Here is a tiny trained network, its code and every weight. The questions are about switching its units off for an input and a class, where a switched-off unit gives its printed mean instead of its output.

import numpy as np


def w(rows, s, z=0):
    codes = np.array(rows[::2]) - 128.0
    scale = np.full(codes.shape[1], s)
    scale[-1] = z or s
    return codes * scale


def norm(h):
    return h / np.sqrt((h * h).mean(-1, keepdims=True) + 1e-5)


def f(y):
    return np.maximum(y, 0)


def log_softmax(a):
    a = a - a.max(-1, keepdims=True)
    return a - np.log(np.exp(a).sum(-1, keepdims=True))


def net(x, mask):
    res = np.array(x, float).reshape(1, 7) / 4 @ E
    u = 0
    for l in range(2):
        y = f(norm(res) @ A[l][:, :-1].T + A[l][:, -1])
        res = res + np.where(mask[u : u + 9], y, B[l][:, -1]) @ B[l][:, :-1]
        u += 9
    return log_softmax(norm(res)[-1] @ U[:, :-1].T + U[:, -1])


A, B = {}, {}
E = w([
[63,61,101,140,222,145,119,163,142,73],'x0',
[142,155,134,76,146,116,115,151,84,98],'x1',
[132,135,103,131,98,225,6,80,186,192],'x2',
[137,167,103,111,153,127,106,175,120,88],'x3',
[196,179,58,136,79,125,141,166,120,150],'x4',
[112,56,133,102,162,145,89,167,96,199],'x5',
[110,97,179,118,133,135,123,160,167,151],'x6',
],0.0023)
A[0] = w([
[203,198,58,85,96,80,122,211,105,99,123],'0.n1',
[107,100,120,196,104,154,144,57,182,160,37],'0.n2',
[128,164,43,186,146,140,89,110,196,31,147],'0.n3',
[66,88,208,125,181,137,113,26,113,155,34],'0.n4',
[1,131,96,125,180,151,101,21,135,90,133],'0.n5',
[88,55,186,99,152,102,186,38,79,116,6],'0.n6',
[82,52,140,157,212,158,79,192,208,155,8],'0.n7',
[143,217,113,39,148,99,136,222,7,85,109],'0.n8',
[154,174,121,65,52,207,8,104,167,206,112],'0.n9',
],0.0025,0.0019)
B[0] = w([
[36,38,156,63,223,132,127,119,121,110,211],'0.n1',
[187,50,108,89,180,56,108,218,38,133,161],'0.n2',
[153,236,164,164,76,199,133,40,164,187,213],'0.n3',
[155,13,169,160,149,38,130,121,57,167,173],'0.n4',
[130,102,255,164,155,108,183,148,173,139,213],'0.n5',
[195,13,157,185,96,99,124,84,142,235,161],'0.n6',
[120,109,102,8,169,122,119,241,23,50,196],'0.n7',
[103,55,20,42,242,208,29,181,15,119,218],'0.n8',
[217,185,38,229,76,240,45,58,233,172,251],'0.n9',
],0.0026,0.0028)
A[1] = w([
[161,145,70,77,149,95,181,194,26,100,64],'1.n1',
[105,76,119,212,119,154,152,153,197,188,222],'1.n2',
[103,110,142,120,253,225,37,121,115,160,164],'1.n3',
[175,166,94,85,143,87,156,198,39,95,116],'1.n4',
[96,83,101,43,216,160,120,219,88,116,145],'1.n5',
[193,179,79,90,115,84,179,148,37,115,94],'1.n6',
[139,196,171,140,51,52,218,91,155,83,217],'1.n7',
[75,82,165,43,191,162,83,222,133,103,146],'1.n8',
[107,53,153,147,102,118,102,92,117,131,7],'1.n9',
],0.0036,0.0015)
B[1] = w([
[68,44,39,20,99,34,22,241,52,23,205],'1.n1',
[174,172,52,68,85,106,120,151,50,114,206],'1.n2',
[119,195,131,131,100,93,203,136,145,82,253],'1.n3',
[39,62,94,28,141,133,45,177,50,85,198],'1.n4',
[77,37,53,27,118,44,63,189,3,38,245],'1.n5',
[66,91,124,52,160,99,65,238,106,31,184],'1.n6',
[74,212,123,146,194,205,180,211,188,98,185],'1.n7',
[107,93,35,6,140,14,67,227,10,40,229],'1.n8',
[99,75,139,106,192,100,141,155,97,187,148],'1.n9',
],0.0034,0.0045)
U = w([
[20,233,233,227,220,180,247,133,253,47,40],'0',
[93,7,243,236,212,60,182,32,153,240,4],'1',
[242,250,7,209,12,235,32,27,228,235,243],'2',
[17,21,35,7,201,9,44,253,19,10,243],'3',
],0.0038,0.0034)

Each question gives the input, the list of numbers given to net, and the class t.
The units are the neurons (one row each of A and B). Each row of codes is followed by its name. A weight is (code - 128) times the scale printed after its matrix; where a second scale follows, it is the last column's (A, B and U).
mask holds one flag per neuron, layer by layer. A switched-off neuron (its flag False) gives its mean, the last column of its row in B, instead of its output. The means were averaged over made-up inputs and are rounded, as every weight is.
A unit's drop is (log p(t) with every unit on - log p(t) with that unit switched off) / (log p(t) with every unit on - log p(t) with every unit switched off).
The circuit of an input: a set's keep is (log p(t) with only the set's units on - log p(t) with every unit switched off) / (log p(t) with every unit on - log p(t) with every unit switched off). Starting from the 12 units with the biggest drops (on a tie, the unit counted first), units are removed one at a time, each time the one whose removal leaves the highest keep (on an exact tie, the one counted first), for as long as the keep stays at least 0.8.
units of the circuit, in order: the units of the circuit, biggest drop first
top k neurons: the k neurons with the biggest drops, biggest first
top k neurons in layer l: the k neurons of layer l with the biggest drops, biggest first
drop of u: that unit's drop, to one decimal
input [3,8,7,7,4,-2,-8], class 2: units of the circuit, in order => (0.n9, 0.n3, 1.n8, 1.n5)
input [-3,7,0,-3,-8,-1,-6], class 1: top 2 neurons in layer 0 => (0.n6, 0.n7)
input [-1,-8,-4,-3,2,-6,8], class 0: top neuron => (1.n7)
input [0,-1,-2,4,-1,-7,1], class 0: top 2 neurons in layer 1 => (1.n5, 1.n8)
input [-2,4,4,-8,0,8,5], class 2: top 2 neurons in layer 0 => (0.n9, 0.n8)
input [2,-5,7,4,-7,0,-5], class 2: top 2 neurons => (0.n9, 1.n5)
input [-1,-3,-3,7,-7,-5,-6], class 0: top 2 neurons in layer 0 => (0.n3, 0.n7)
input [-1,0,0,1,1,-5,-1], class 0: top 3 neurons in layer 0 => (0.n3, 0.n7, 0.n9)
input [2,8,8,-8,-8,1,-7], class 1: top 2 neurons in layer 0 => (0.n4, 0.n5)
input [5,5,6,6,0,-5,1], class 2: top 2 neurons in layer 0 => (0.n3, 0.n9)
input [-6,-7,-8,-8,4,-6,1], class 0: top 2 neurons in layer 0 => (0.n8, 0.n7)
input [-1,-3,-8,-8,-6,-2,-2], class 1: drop of 0.n6 => 0.2
input [-1,8,3,-8,-4,2,-8], class 1: drop of 0.n4 => 0.2
input [-2,-7,2,-2,-2,-3,-1], class 2: drop of 0.n5 => 0.0
input [0,-4,-4,-8,-5,-1,-4], class 1: drop of 1.n8 => 0.1
input [-8,1,-4,-4,-6,0,7], class 1: top neuron in layer 0 => (0.n6)
